Below is a small trained network, with its code and all its weights. Each question gives an input and a target symbol and asks what happens when units are switched off, that is, made to give their printed mean instead of their output.

import numpy as np


def w(rows, s, z=0):
    codes = np.array(rows[::2]) - 128.0
    scale = np.full(codes.shape[1], s)
    scale[-1] = z or s
    return codes * scale


def norm(h):
    return h / np.sqrt((h * h).mean(-1, keepdims=True) + 1e-5)


def f(y):
    return y / 2 * (1 + np.tanh(0.7978845608 * (y + 0.044715 * y**3)))


def softmax(a):
    e = np.exp(a - a.max(-1, keepdims=True))
    return e / e.sum(-1, keepdims=True)


def log_softmax(a):
    a = a - a.max(-1, keepdims=True)
    return a - np.log(np.exp(a).sum(-1, keepdims=True))


def net(x, mask):
    ids = ['αβγδηλμπτψ'.index(c) for c in x.split()]
    T = len(ids)
    res = E[ids] + P[:T]
    r = norm(res)
    for j in range(3):
        rows = slice(2 * j, 2 * j + 2)
        q, k, v = (r @ M[0][rows].T for M in (Q, K, V))
        z = softmax(np.where(np.tri(T) > 0, q @ k.T / 2**0.5, -1e9)) @ v
        o = O[0][rows]
        res = res + np.where(mask[j], z, o[:, -1]) @ o[:, :-1]
    y = f(norm(res) @ A[0][:, :-1].T + A[0][:, -1])
    res = res + np.where(mask[3:19], y, B[0][:, -1]) @ B[0][:, :-1]
    return log_softmax(norm(res)[-1] @ U[:, :-1].T + U[:, -1])


Q, K, V, O, A, B = {}, {}, {}, {}, {}, {}
E = w([
[117,99,79],'α',
[168,102,166],'β',
[146,159,133],'γ',
[43,255,119],'δ',
[194,156,89],'η',
[120,150,96],'λ',
[96,109,103],'μ',
[106,96,119],'π',
[74,144,66],'τ',
[144,26,120],'ψ',
],0.018)
P = w([
[160,171,162],'0',
[166,157,132],'1',
[130,105,129],'2',
[4,89,206],'3',
[170,157,136],'4',
[125,106,131],'5',
[9,96,205],'6',
[170,157,135],'7',
],0.015)
Q[0] = w([
[125,103,212],'H0',
[214,108,49],'H0',
[86,129,205],'H1',
[2,131,90],'H1',
[123,121,111],'H2',
[71,159,40],'H2',
],0.01)
K[0] = w([
[41,30,245],'H0',
[228,100,8],'H0',
[214,50,254],'H1',
[212,100,89],'H1',
[117,102,138],'H2',
[77,67,89],'H2',
],0.0076)
V[0] = w([
[254,72,67],'H0',
[122,220,106],'H0',
[134,131,141],'H1',
[159,114,170],'H1',
[127,79,75],'H2',
[81,26,136],'H2',
],0.0045)
O[0] = w([
[121,67,4,214],'H0',
[109,94,56,17],'H0',
[113,135,114,158],'H1',
[126,154,209,254],'H1',
[120,121,193,44],'H2',
[33,129,98,31],'H2',
],0.0037,0.0008)
A[0] = w([
[90,156,96,157],'N0',
[170,170,158,19],'N1',
[129,127,122,123],'N2',
[166,150,104,88],'N3',
[146,79,131,124],'N4',
[115,81,94,141],'N5',
[118,116,57,80],'N6',
[168,174,50,49],'N7',
[129,60,77,2],'N8',
[128,88,108,121],'N9',
[219,180,104,155],'N10',
[162,53,234,215],'N11',
[79,37,203,14],'N12',
[163,137,111,93],'N13',
[8,100,155,76],'N14',
[77,101,74,72],'N15',
],0.015,0.0058)
B[0] = w([
[60,117,96,140],'N0',
[150,175,108,134],'N1',
[117,127,133,127],'N2',
[80,134,130,135],'N3',
[145,168,167,151],'N4',
[184,192,132,155],'N5',
[129,124,174,147],'N6',
[85,105,73,152],'N7',
[195,82,110,143],'N8',
[189,171,151,142],'N9',
[115,106,166,189],'N10',
[43,104,91,255],'N11',
[56,254,115,182],'N12',
[79,141,189,133],'N13',
[41,48,165,183],'N14',
[132,196,163,146],'N15',
],0.0097,0.012)
U = w([
[187,150,181,254],'α',
[67,91,66,98],'β',
[109,22,230,133],'γ',
[84,171,61,71],'δ',
[163,30,105,165],'η',
[136,243,80,114],'λ',
[106,193,250,65],'μ',
[99,240,158,84],'π',
[136,136,96,198],'τ',
[118,106,13,97],'ψ',
],0.019,0.0088)

Each question gives the input, a string of symbols that net reads in full, and the target symbol t.
The units are the heads (2 rows each of Q, K, V and O) and the neurons (one row each of A and B). Each row of codes is followed by its name. A weight is (code - 128) times the scale printed after its matrix; where a second scale follows, it is the last column's (O, A, B and U).
mask holds one flag per unit, heads first, then neurons. A switched-off unit (its flag False) gives its mean, the last column of its rows in O or B, instead of its output. The means were averaged over made-up inputs and are rounded, as every weight is.
A unit's drop is (log p(t) with every unit on - log p(t) with that unit switched off) / (log p(t) with every unit on - log p(t) with every unit switched off).
The circuit of an input: a set's keep is (log p(t) with only the set's units on - log p(t) with every unit switched off) / (log p(t) with every unit on - log p(t) with every unit switched off). Starting from the 12 units with the biggest drops (on a tie, the unit counted first), units are removed one at a time, each time the one whose removal leaves the highest keep (on an exact tie, the one counted first), for as long as the keep stays at least 0.8.
units of the circuit, in order: the units of the circuit, biggest drop first
most important unit: the unit with the biggest drop
k most important neurons: the k neurons with the biggest drops, biggest first
heads that matter: for each layer, one digit per head in row order, 1 if its drop is at least 0.15 and else 0, layers parted by /
drop when u is switched off: that unit's drop, to one decimal
input ψ π β β ψ, target η: most important unit	H0
input β τ λ β β β, target β: heads that matter	000
input η η ψ, target ψ: heads that matter	000
input β π η ψ π λ, target λ: heads that matter	100
input π μ μ, target μ: 2 most important neurons	[N15; N11]
input η γ β β η, target ψ: units of the circuit, in order	[N12; N5]
input β λ τ α π δ π μ, target λ: 3 most important neurons	[N14; N11; N15]
input β π λ, target λ: units of the circuit, in order	[N11; N14]
input ψ β α π δ γ, target γ: 3 most important neurons	[N10; N12; N11]
input β μ β ψ γ η, target η: units of the circuit, in order	[N12; N11; H0]
input μ β α, target α: 2 most important neurons	[N11; N12]
input π β ψ, target ψ: 2 most important neurons	[N11; N8]
input τ η π β β ψ ψ γ, target μ: 4 most important neurons	[N10; N11; N14; N12]
input π ψ β μ α β τ, target γ: most important neuron	[N14]
input π π β, target β: 2 most important neurons	[N11; N15]
input π μ π π μ, target λ: drop when N11 is switched off	0.6
input τ β π, target π: drop when N15 is switched off	0.1
input γ ψ β β ψ, target η: drop when N12 is switched off	0.2
